Below is a small trained network, with its code and all its weights. Each question gives an input and a class and asks what happens when units are switched off, that is, made to give their printed mean instead of their output.

import numpy as np


def w(rows, s, z=0):
    codes = np.array(rows[::2]) - 128.0
    scale = np.full(codes.shape[1], s)
    scale[-1] = z or s
    return codes * scale


def f(y):
    return y / 2 * (1 + np.tanh(0.7978845608 * (y + 0.044715 * y**3)))


def log_softmax(a):
    a = a - a.max(-1, keepdims=True)
    return a - np.log(np.exp(a).sum(-1, keepdims=True))


def net(x, mask):
    res = np.array(x, float).reshape(1, 7) / 4 @ E
    y = f(res @ A[0][:, :-1].T + A[0][:, -1])
    res = res + np.where(mask, y, B[0][:, -1]) @ B[0][:, :-1]
    return log_softmax(res[-1] @ U[:, :-1].T + U[:, -1])


A, B = {}, {}
E = w([
[130,122,128,128,126,126,129,130],'x0',
[182,186,2,62,209,137,99,149],'x1',
[83,64,42,173,70,183,29,83],'x2',
[117,147,159,186,160,55,15,187],'x3',
[79,163,79,113,23,119,165,240],'x4',
[104,104,118,212,207,217,184,195],'x5',
[112,148,125,133,133,130,132,115],'x6',
],0.0063)
A[0] = w([
[76,89,206,160,95,113,155,98,99],'neuron 1',
[147,130,152,99,67,46,104,74,130],'neuron 2',
[140,169,202,101,174,74,206,141,113],'neuron 3',
[112,63,195,171,67,122,151,117,103],'neuron 4',
[75,168,98,104,50,118,158,193,86],'neuron 5',
[89,164,88,103,127,182,218,54,253],'neuron 6',
[131,171,134,200,178,74,52,194,207],'neuron 7',
[140,145,162,171,165,63,26,202,77],'neuron 8',
[108,158,83,124,38,139,140,195,148],'neuron 9',
[162,73,149,132,204,120,105,43,96],'neuron 10',
[126,88,134,202,181,179,158,172,91],'neuron 11',
[147,151,140,90,78,61,101,68,103],'neuron 12',
[101,88,189,182,77,121,143,112,93],'neuron 13',
[84,115,210,166,74,139,144,108,103],'neuron 14',
[137,211,229,112,152,82,203,174,101],'neuron 15',
[153,186,184,76,171,103,192,173,106],'neuron 16',
[198,101,97,83,87,193,213,79,99],'neuron 17',
[121,133,109,231,157,196,163,164,133],'neuron 18',
[151,116,192,132,147,108,34,192,239],'neuron 19',
[126,122,134,210,192,141,157,102,131],'neuron 20',
[161,159,2,70,177,163,64,155,116],'neuron 21',
[116,40,135,162,201,178,146,221,121],'neuron 22',
[112,161,121,101,71,100,175,219,129],'neuron 23',
[112,120,146,169,183,174,174,192,109],'neuron 24',
[115,142,145,57,92,73,99,76,85],'neuron 25',
[159,125,182,121,198,144,108,33,114],'neuron 26',
[185,113,189,133,184,127,107,25,104],'neuron 27',
[187,136,165,75,66,91,82,87,135],'neuron 28',
[54,101,68,181,72,165,72,79,113],'neuron 29',
[76,97,205,164,70,141,126,116,113],'neuron 30',
[51,134,133,197,192,177,160,157,138],'neuron 31',
[106,134,148,55,95,66,105,82,89],'neuron 32',
[56,74,64,145,94,168,77,101,131],'neuron 33',
[168,80,115,57,99,195,206,98,114],'neuron 34',
],0.0064,0.0072)
B[0] = w([
[167,160,62,101,211,95,161,150,160],'neuron 1',
[131,166,114,75,96,177,133,131,173],'neuron 2',
[184,79,142,203,129,176,38,81,179],'neuron 3',
[159,157,41,102,234,75,197,139,164],'neuron 4',
[67,100,102,160,218,207,75,231,165],'neuron 5',
[75,70,179,98,112,98,156,63,226],'neuron 6',
[58,98,136,130,95,95,187,31,245],'neuron 7',
[65,150,63,234,97,106,179,91,176],'neuron 8',
[89,67,141,104,218,172,72,176,191],'neuron 9',
[41,143,71,158,183,186,67,244,163],'neuron 10',
[128,216,75,99,65,187,135,129,154],'neuron 11',
[130,185,90,101,62,198,120,147,158],'neuron 12',
[174,195,48,125,204,93,186,131,156],'neuron 13',
[162,168,44,81,224,72,178,161,162],'neuron 14',
[207,89,122,223,127,152,42,56,191],'neuron 15',
[197,113,126,213,137,138,69,54,176],'neuron 16',
[50,141,87,246,100,77,171,107,154],'neuron 17',
[142,159,117,82,75,177,113,103,174],'neuron 18',
[58,93,163,83,99,93,167,43,254],'neuron 19',
[113,149,129,69,90,180,98,176,160],'neuron 20',
[193,159,46,109,240,53,221,117,194],'neuron 21',
[143,184,122,74,60,178,148,117,171],'neuron 22',
[81,60,119,144,211,168,42,162,182],'neuron 23',
[147,164,109,113,80,185,110,101,157],'neuron 24',
[138,194,54,122,57,192,104,160,148],'neuron 25',
[45,106,132,151,185,153,71,233,172],'neuron 26',
[71,113,118,141,189,188,84,211,174],'neuron 27',
[113,160,94,72,72,193,124,130,173],'neuron 28',
[227,85,135,199,150,125,33,65,184],'neuron 29',
[157,148,72,107,199,91,164,112,170],'neuron 30',
[147,174,115,45,73,170,125,119,176],'neuron 31',
[147,196,67,114,86,187,104,142,147],'neuron 32',
[221,66,145,199,122,155,71,61,182],'neuron 33',
[40,124,112,254,76,99,156,79,156],'neuron 34',
],0.0063,0.0075)
U = w([
[248,96,129,183,123,146,64,93,74],'0',
[59,106,120,123,178,168,83,237,89],'1',
[200,181,66,98,194,77,200,140,98],'2',
[147,209,108,70,34,185,126,138,94],'3',
[126,102,151,90,118,123,142,101,254],'4',
[121,99,146,84,121,121,143,103,236],'5',
[58,125,123,168,84,98,175,91,42],'6',
[166,121,193,98,84,86,154,186,92],'7',
],0.012,0.01)

Each question gives the input, the list of numbers given to net, and the class t.
The units are the neurons (one row each of A and B). Each row of codes is followed by its name. A weight is (code - 128) times the scale printed after its matrix; where a second scale follows, it is the last column's (A, B and U).
mask holds one flag per neuron, in row order. A switched-off neuron (its flag False) gives its mean, the last column of its row in B, instead of its output. The means were averaged over made-up inputs and are rounded, as every weight is.
A unit's drop is (log p(t) with every unit on - log p(t) with that unit switched off) / (log p(t) with every unit on - log p(t) with every unit switched off).
The circuit of an input: a set's keep is (log p(t) with only the set's units on - log p(t) with every unit switched off) / (log p(t) with every unit on - log p(t) with every unit switched off). Starting from the 12 units with the biggest drops (on a tie, the unit counted first), units are removed one at a time, each time the one whose removal leaves the highest keep (on an exact tie, the one counted first), for as long as the keep stays at least 0.8.
units of the circuit, in order: the units of the circuit, biggest drop first
unit that matters most: the unit with the biggest drop
top k neurons: the k neurons with the biggest drops, biggest first
drop when u is switched off: that unit's drop, to one decimal
input [-5,0,4,2,7,-5,2], class 1: units of the circuit, in order -> neuron 5; neuron 9
input [-2,8,2,6,-7,7,-1], class 2: units of the circuit, in order -> neuron 21
input [7,-4,-8,-5,-3,4,-7], class 0: units of the circuit, in order -> neuron 15; neuron 3
input [-6,-5,-3,-6,-8,8,-7], class 1: units of the circuit, in order -> neuron 26; neuron 10
input [2,5,-4,-8,7,0,4], class 6: top 2 neurons -> neuron 34; neuron 17
input [7,0,-6,8,4,-3,1], class 6: units of the circuit, in order -> neuron 8; neuron 7
input [-1,1,-1,8,-1,-5,7], class 6: top 2 neurons -> neuron 8; neuron 7
input [-6,-5,0,-1,-7,7,-4], class 1: top 3 neurons -> neuron 26; neuron 10; neuron 27
input [2,-1,-4,7,-6,6,4], class 6: units of the circuit, in order -> neuron 7; neuron 8
input [0,1,0,8,5,-4,5], class 6: units of the circuit, in order -> neuron 8; neuron 7
input [-7,-8,-3,-1,8,-8,7], class 1: units of the circuit, in order -> neuron 5; neuron 23
input [2,-7,8,-8,5,6,5], class 0: top 2 neurons -> neuron 29; neuron 33
input [-4,6,-8,-5,-5,7,-2], class 0: units of the circuit, in order -> neuron 16; neuron 3
input [0,-4,5,1,1,5,4], class 0: units of the circuit, in order -> neuron 29
input [-2,-8,-7,-6,-3,7,1], class 2: top 3 neurons -> neuron 14; neuron 4; neuron 1
input [-7,6,3,8,-1,7,-8], class 5: top 2 neurons -> neuron 7; neuron 19
input [-6,1,6,-2,0,-4,-2], class 0: units of the circuit, in order -> neuron 29; neuron 33
input [-7,8,8,-7,5,1,-7], class 0: top 2 neurons -> neuron 33; neuron 29
input [6,-5,8,2,8,6,-8], class 0: top 2 neurons -> neuron 29; neuron 33
input [-5,8,8,1,8,5,-5], class 0: unit that matters most -> neuron 33
input [7,5,-2,6,0,6,-7], class 4: top 2 neurons -> neuron 7; neuron 19
input [7,7,-3,7,8,-7,3], class 1: top 2 neurons -> neuron 23; neuron 5
input [-2,-1,-6,-1,8,-1,-8], class 1: top 2 neurons -> neuron 5; neuron 23
input [0,-1,-7,0,-1,0,0], class 0: top 3 neurons -> neuron 15; neuron 3; neuron 16
input [7,-4,4,-2,5,-7,-4], class 3: drop when neuron 12 is switched off -> 0.3
input [3,-3,-8,1,4,-4,6], class 0: drop when neuron 15 is switched off -> 0.2
input [7,-3,-7,3,6,5,1], class 0: unit that matters most -> neuron 15
input [-2,-8,-6,7,7,-5,2], class 2: drop when neuron 30 is switched off -> 0.2
input [-7,2,-1,-3,7,-7,-5], class 1: drop when neuron 9 is switched off -> 0.3
